
[[ 275 -333  -62  260 -247  -33 -321  202  229  127  -72   -3  -24 -465
  -182 -108 -387  -24  -18  400]
 [  40   48 -224  167   30 -166 -111  118  400  220  -82  199 -107 -180
   -41   55 -319 -220  150  214]
 [   5  141   94  -55  130  208    4  -24 -181  -55 -185  -46  146  331
   112   -8  189  -77 -277 -114]
 [ 199   50 -118   17   23  -82 -154   33  191   66 -233   79   17  -93
   -18  -44 -333 -152  -30  216]
 [  70   93   69  -95 -178   83  105   66 -376 -333  517  -23   69  111
   176  239  402  -72 -244    9]
 [-115  -71   77  362  -50 -100   56   99   81  206  -11   42   78  165
   -15  150   56   63   15  -68]
 [  52  153   42  -42   85   20  257   42  -72 -208  222   17 -180  167
   193  -14  130 -141   69   22]
 [ -30  205  -39 -236   51  113    2   38 -123   80 -102   23  327  288
   159   15  -14   28 -172 -116]
 [ 288  -74  -78   -3   28   -9 -243   11   94  -93 -275   18  -91 -215
   -28 -174 -255 -159 -176  404]
 [-323  188  282  154  273  489   63   59   15  237 -174  -70   -4  297
    87  -27  329  -40   44 -474]
 [ -25  235   25  -99  148  196 -149  -39  -36   28 -205   31  110  107
    83   65   63 -140 -193  -77]
 [-237  117 -251  218  -51 -235  387  162  -23  -48  594  241  -40  449
   177  401  510 -235  -44  -57]
 [  80  202   -7  122  206 -249  279  -20  259    1  -96  113 -275  144
   126  -37 -253 -175  321   63]
 [ -84   93  200  179   39  281 -153   99  186  296 -135  -30   32 -140
   -35   43 -122  -18  165 -227]
 [  58 -243   92  399  -53  -60 -188   74  155  255 -380  -19   96  -14
  -147  -46 -187   85  -97  123]
 [  59   83 -132  202    0 -209  327   89   65 -151  320  133 -195  258
   119  161  161 -284   65   63]
 [-156  164 -160  151   70 -126  274  150  234  160  218  188  -90  223
   120  146   25 -190  242  -91]
 [ -31   45  266   50  -60  423 -198  119  -18  145   24 -115   82 -217
    -1   16    1   41   44 -215]
 [ 229 -280   43   85 -269  210 -294  165 -159  -74   36 -110  153 -217
   -82  -66   26   23 -351  237]
 [ 224 -100  210   50 -159  466 -322   96 -193 -141   32 -183   59 -258
   -63  -19  141 -102 -293   10]
 [  48  260 -311 -477  278 -100  229   10    2 -111 -163  162   26  360
   312 -296 -173 -126  -66  255]
 [  30  179  -54   65  144   99 -192   -6  166   22 -140   94 -140 -113
     3   83  -21 -300  -62   87]
 [-240    2   26  270   -2  144   31  201  190  306  108   74    4   42
     7  101  102  -32  142 -168]
 [ -63  241   81   61  119    5  -80 -113 -135  -43 -126   51  113  245
    79  276  238 -127 -266  -91]
 [  62   53 -176  195 -107 -103  -69  117  148   68  151  147   34  -14
   -26  263   -5 -249  -66   74]
 [  98  366 -259  -65  281 -323  103 -157  110 -132 -241  228  -73  362
   142  148  -40 -376 -153  173]
 [ 227  -47   32   20  129  183 -382  -35  101  -37 -463  -39 -113 -273
   -73 -216 -206 -167 -225  326]
 [ -30  140  110 -192  -96  193  185   76 -406 -242  419  -56  166  285
   239  135  418   27 -217 -146]
 [-306  256   13  -66  273  235  229   41 -116   14   40   64    5  490
   240   21  447 -120 -115 -249]
 [ 255  131 -128  -39   54 -121   22  -22   24 -186  -81   80  -53  104
    73   21 -108 -270 -139  209]
 [ 136   60  167 -237  122  422 -326   -8  -84  -45 -347 -123   38 -214
    50 -275 -129  -14 -196  109]
 [ 332  -75 -140   81 -116 -122 -295    6   28 -210  -28   65  -92 -279
   -65   70 -104 -250 -292  469]
 [  69  150  -46  -48  142   28 -178  -30  112  -34 -166   88 -120 -147
    49  -15 -108 -195  -61  203]
 [  29   37 -249  -16 -206  -78  112  195 -108  -65  425  133  196  214
   107  244  207 -157 -212   53]
 [-100  252  252  -30  122  402 -146   -1  -45   -8   50  -44  -79 -134
    88  125  190 -125   11 -221]
 [ -61   77 -179   45  -15 -207  412  156   25   15  275  139   46  430
   194   58   74  -63   91  -10]
 [  67  -30   62  196 -131   54  -11  137   76  107   98   -4   61  -32
   -20  100  -73  -43   57  -50]
 [ -79  -34  226   59   31  443   17  117 -224 -149  200 -121 -107   46
   102  -72  450  -57 -162  -92]
 [-135  140 -400  111   -2 -373  336  143  123  -28  438  310  -80  345
   166  286  224 -289   13  139]
 [-118  123  265 -108  164  467 -185    7 -132   38 -184 -107   37  -38
   102 -114  159   38 -128 -144]
 [ 166  104  238  -49   83  311 -167  -21  -40  -38 -237 -128   -6 -100
    34 -115 -115  -53  -50  -54]
 [ -64  -60    6  330  -99 -255  216  118   79  141  132   84   56  240
    33  178   13   49   95  -19]
 [ -75   23  -69  272 -162 -272  458  203   46  -24  625  134 -104  245
   140  277  185  -84  253  -65]
 [ -73   35  -26  177 -100 -196  125   84    3  119  143   95  164  221
    59  232   52   36  -18  -37]
 [-199  178   69  300  203 -193  243   41  371  269  -41  149 -246   89
    79   75 -173  -61  470 -111]
 [  89 -107    7  249   -5  -69 -311   66  339  305 -377   48   -1 -311
  -142  -59 -443   -2   81  223]
 [-166   19  -62   -7  143   22  339  171   79  108   59   68  -52  325
   201 -216   38   30  163  -20]
 [  61  203 -163  -89   78 -200  230   19   -6 -100   88  137    8  314
   188   76   -6 -168  -29   85]
 [  38  179   31  -25  198  128   45   20  143  -17 -115   37 -206   -2
   105 -115  -91 -200  128   24]
 [ 219 -227  252  268 -132  352 -200  159   62   98 -141 -190    0 -226
  -130 -161 -150   -2   -2  -31]
 [  63  -27  256  186  -78  193    5  107    7   56   72 -102  -17  -84
     5   14  -34   28  122 -127]
 [  34 -162  -91  225  146  -53   -9  132  355  229 -358   72 -177  -40
   -31 -316 -314  -48  145  256]
 [-257   99  120  187   69   -4  270  155  170  224  218   72 -110  107
   135   58   23   67  388 -196]
 [ 178  167   -3 -106  122   16 -223 -120  -56 -122 -324   25   62   15
    42   21  -83 -151 -290  172]
 [  74  -86  -93  131 -134  111  -53  179  -25    5  145   26   90   66
    -7   73  139 -142 -202   57]
 [ -16  141  108   85  208 -130  104 -102   -8   16 -318   34    8  308
   110  -10  -29   10  -52    9]
 [ 137  -83  123  206 -160   33 -275   99  177  217 -122  -27   89 -346
  -118   62 -349   48   87   74]
 [-323  -18  342  222   49  284  -15  147   96  385  -54  -73   49  -48
    37  -40   25  262  257 -295]
 [ -36 -126  191   32   66  472 -165  157   20  297 -424 -157  221   67
   -16 -345 -119  161  -90 -147]
 [  33  182   17 -357  171  181 -114  -27  -94   85 -418  -23  283  169
   157 -228 -209   98 -182   28]
 [ 120   11  312   44  -50  304   10   72  -85  -11   -2 -173   28  -48
    54  -92  -67   61   82 -166]
 [ -85   15 -131  114   17 -199  286  202  281  184  179  154 -114   75
   116  -60 -210  -16  358   80]
 [-256   79   56  113  137  134  -56   61   70  231 -141   54   73  124
    60   34  127   26  -41 -102]
 [  99  122  -49  -53   36 -166  309   92  110  -50  191   79 -147   90
   184  -77 -216  -59  301   90]
 [  53  157 -116 -143   91    0  255   37 -182 -236  140   66    6  411
   216   -7  245 -180 -196   45]
 [  21  -94  377  -92  -17  529 -202  138  -58  206 -235 -238  154 -217
    25 -346 -220  295   83 -135]
 [ 112  -31 -123  -74 -120   75 -110  115 -124  -77   92   27  162   38
    50   29   75  -78 -291  171]
 [-167  146  171   48   70  288   13   92  -10  203  -50  -37  145  173
    81   42   95   34   30 -311]
 [ -70  188  -60 -183  120   -7   49  -33 -201  -16 -153   57  270  430
   175   51  160   11 -318  -16]
 [-165  -37  424   13  -40  597 -130   69 -434   24  -36 -247  312  201
    77  -12  484  226 -368 -355]
 [ -15 -169  265  335 -297  276  -41  226 -108  121  313 -135  148  -70
   -65  191  196   90  -16 -243]
 [  12   97 -325 -340   -5  -75  290  151 -175 -159  263  130  159  411
   280  -96  140  -85 -198  179]]

[ 114  -15  -54   37  216  107  119 -101  -19  148  101  -65   31    0
   41  -90   46   82   72 -124  186  120  126  198  121] : 33
[ 121    2   65 -187  -17  -57  -16  132  125   40   30    0  -23   23
    2   94 -104   13 -147   49  -33  -61   -2  -47  -88] : 40
[ 134  -24   57    7   95 -112 -113 -188  115   83   68  -70   45  133
    3 -116  201   26  105  -35   50    7 -153  -32  -17] : 68
[-241 -251 -157   24    0   80  -80  257  161  748  285  -48  222 -244
  181   44 -215   88 -102 -169  110   87  116  425  606] : 19
[ 248  116  143 -166  248   10  183  182 -133   65  101 -164  119  -81
 -204 -249  -11  -20 -208 -154  201   10  266   41  -84] : 4
[ 46  43  27 -98  93 -72  61  30  83  25  54  43  -8  11   7 -57  46  43
 -42 -36  43  66 -21 -50 -63] : 47
[ -49   64   72 -177   33 -141   60  217  140   15   68   92   19  -62
    6  -39  -34    9 -138  -24  -45   58   24 -114 -105] : 48
[-100  137   12 -313  198 -114  350  264   35  102   -3  -20  -48 -264
   35 -221  -50   -8  -87 -217  -49  233  163 -154  -70] : 31
[ -60    0  -23  -75   72 -219  -77  -14  350   80   35   35 -166   82
  279  -67   69  -24  153  -77 -164   71 -162 -156   -1] : 25
[-136  -14  217   67 -131 -108 -435 -160  182  -80   90  -60  200  143
  124   65    9   61  137   90  -68 -172  -27   20  -39] : 9
[ -13   96   63 -244  112  112  211    4 -214  151  -24 -164   99 -168
  -97  -79  -73  126  -81 -117  179   87  137   33   51] : 18
[ 286   66  163 -105  183   12   64   72 -140   59  117 -163  191   -7
 -259 -192   51    9 -187  -80  223  -47  171   69  -82] : 27
[-110  122  173  -56   17   95  -11   48  -94 -156   68    9  195  -51
  -39   44 -129  135  -75   26  131  -18  281  100  -89] : 70
[-100   12   34 -149 -109  -77  -72  121  224  -45   14  145  -74   25
  159  211 -152   68  -68  111 -122  -22  -44  -76  -84] : 12
[ -58   24   82 -106  -54   30  -36  150   59   -6   77   73   98  -36
   18  146 -167   95 -142   66   31  -33  130   70  -32] : 50
[  -8   54  107   72   -7  -60 -147    2  128 -169  123  176   79  160
   11   57   47   82  -48  102   89  -45   -2    4 -126] : 57
[-244   29  -32 -160   59 -132  124  261  147  254  110  110   43 -184
   88 -107  -27   45  -99 -131  -11  182    3  -54  120] : 29
[ 301   34   48 -141  205   67  208 -146 -207  116   17 -160  109  -22
 -268 -159  163   76  -60  -87  241   88    8   41  -44] : 71
[-162  -27  237   19  -26 -112 -238   58   -9  183  220  -94  482 -115
 -165 -168   87   41  -58  -63   85  -35  106  118   62] : 69
[ 240  -19   55 -132  -28   59   34   54  -47   22   57   67   82   67
 -205  155  -36   93 -252  133  155  -66  -39   48  -96] : 65
[ -64    6 -103  -75   16  -40   54  -30  250  -41  -12  182 -218   77
  265  166  -50   91   87   44  -86  113 -105  -62  -32] : 45
[  57  281  120  -73  165  -18   94 -108  -29 -384  -56   88 -180  220
   51  -88   71  119   14   17  173    6    4 -215 -260] : 16
[ -25   18  -86 -118   75  -59  146   66  182   68   29  146 -145   -5
  140   42  -10   61   -8  -20  -25  147  -74  -69   -8] : 3
[ 142   56   16 -179   38   31  175  177    7  -33   39  132  -25   -6
 -100  104  -90   72 -239   66   98   37   53  -14 -130] : 63
[ 148   63   56  -48  155 -168  -20  -18  203  -50   62    8 -104  142
   79 -138  126  -30   39  -50  -17   25  -78 -139 -131] : 10
[ -64   89   54  -83   37   26   54   50   40 -108   41  101    7    0
   58   59  -80  103  -41   31   58   49  104   -1  -85] : 36
[ -41   51   65   30  121 -209 -163   -5  287   21  114   -2  -62  140
  216 -175  104  -23  113  -96  -42   -3  -67  -96   -4] : 23
[ 269 -378 -151 -131 -138  122 -239 -245  328  442  -50 -308 -143   34
  348  448 -276   -1  224   71 -300 -129  -98  291  263] : 26
[ 165  151  104  -97  149  -49  115  151   29 -182   74  104  -35   91
  -83  -75    7   26 -176    4  131   -1  109  -85 -217] : 17
[ -59   90  -48 -255   69  119  314   53  -64   -5  -73   50  -93 -150
   54  104 -150  140  -51  -28   40  174  115  -14  -45] : 0
[  12   75    3  -65   45   46  127   17   14 -113   38  179  -22   39
   -7  100  -16  130  -76   64  109   90   22   -3 -107] : 61
[-412   43  -51  -21  156 -324  118  442  353  242  261  290   75 -224
  192 -310   86  -39  -64 -237  -89  309   52  -87  112] : 21
[ 113   28  -15 -151  129 -148   35   30  210  109   18  -30 -171   77
  129  -92   46  -26    9  -80  -47   37 -123 -141  -25] : 53
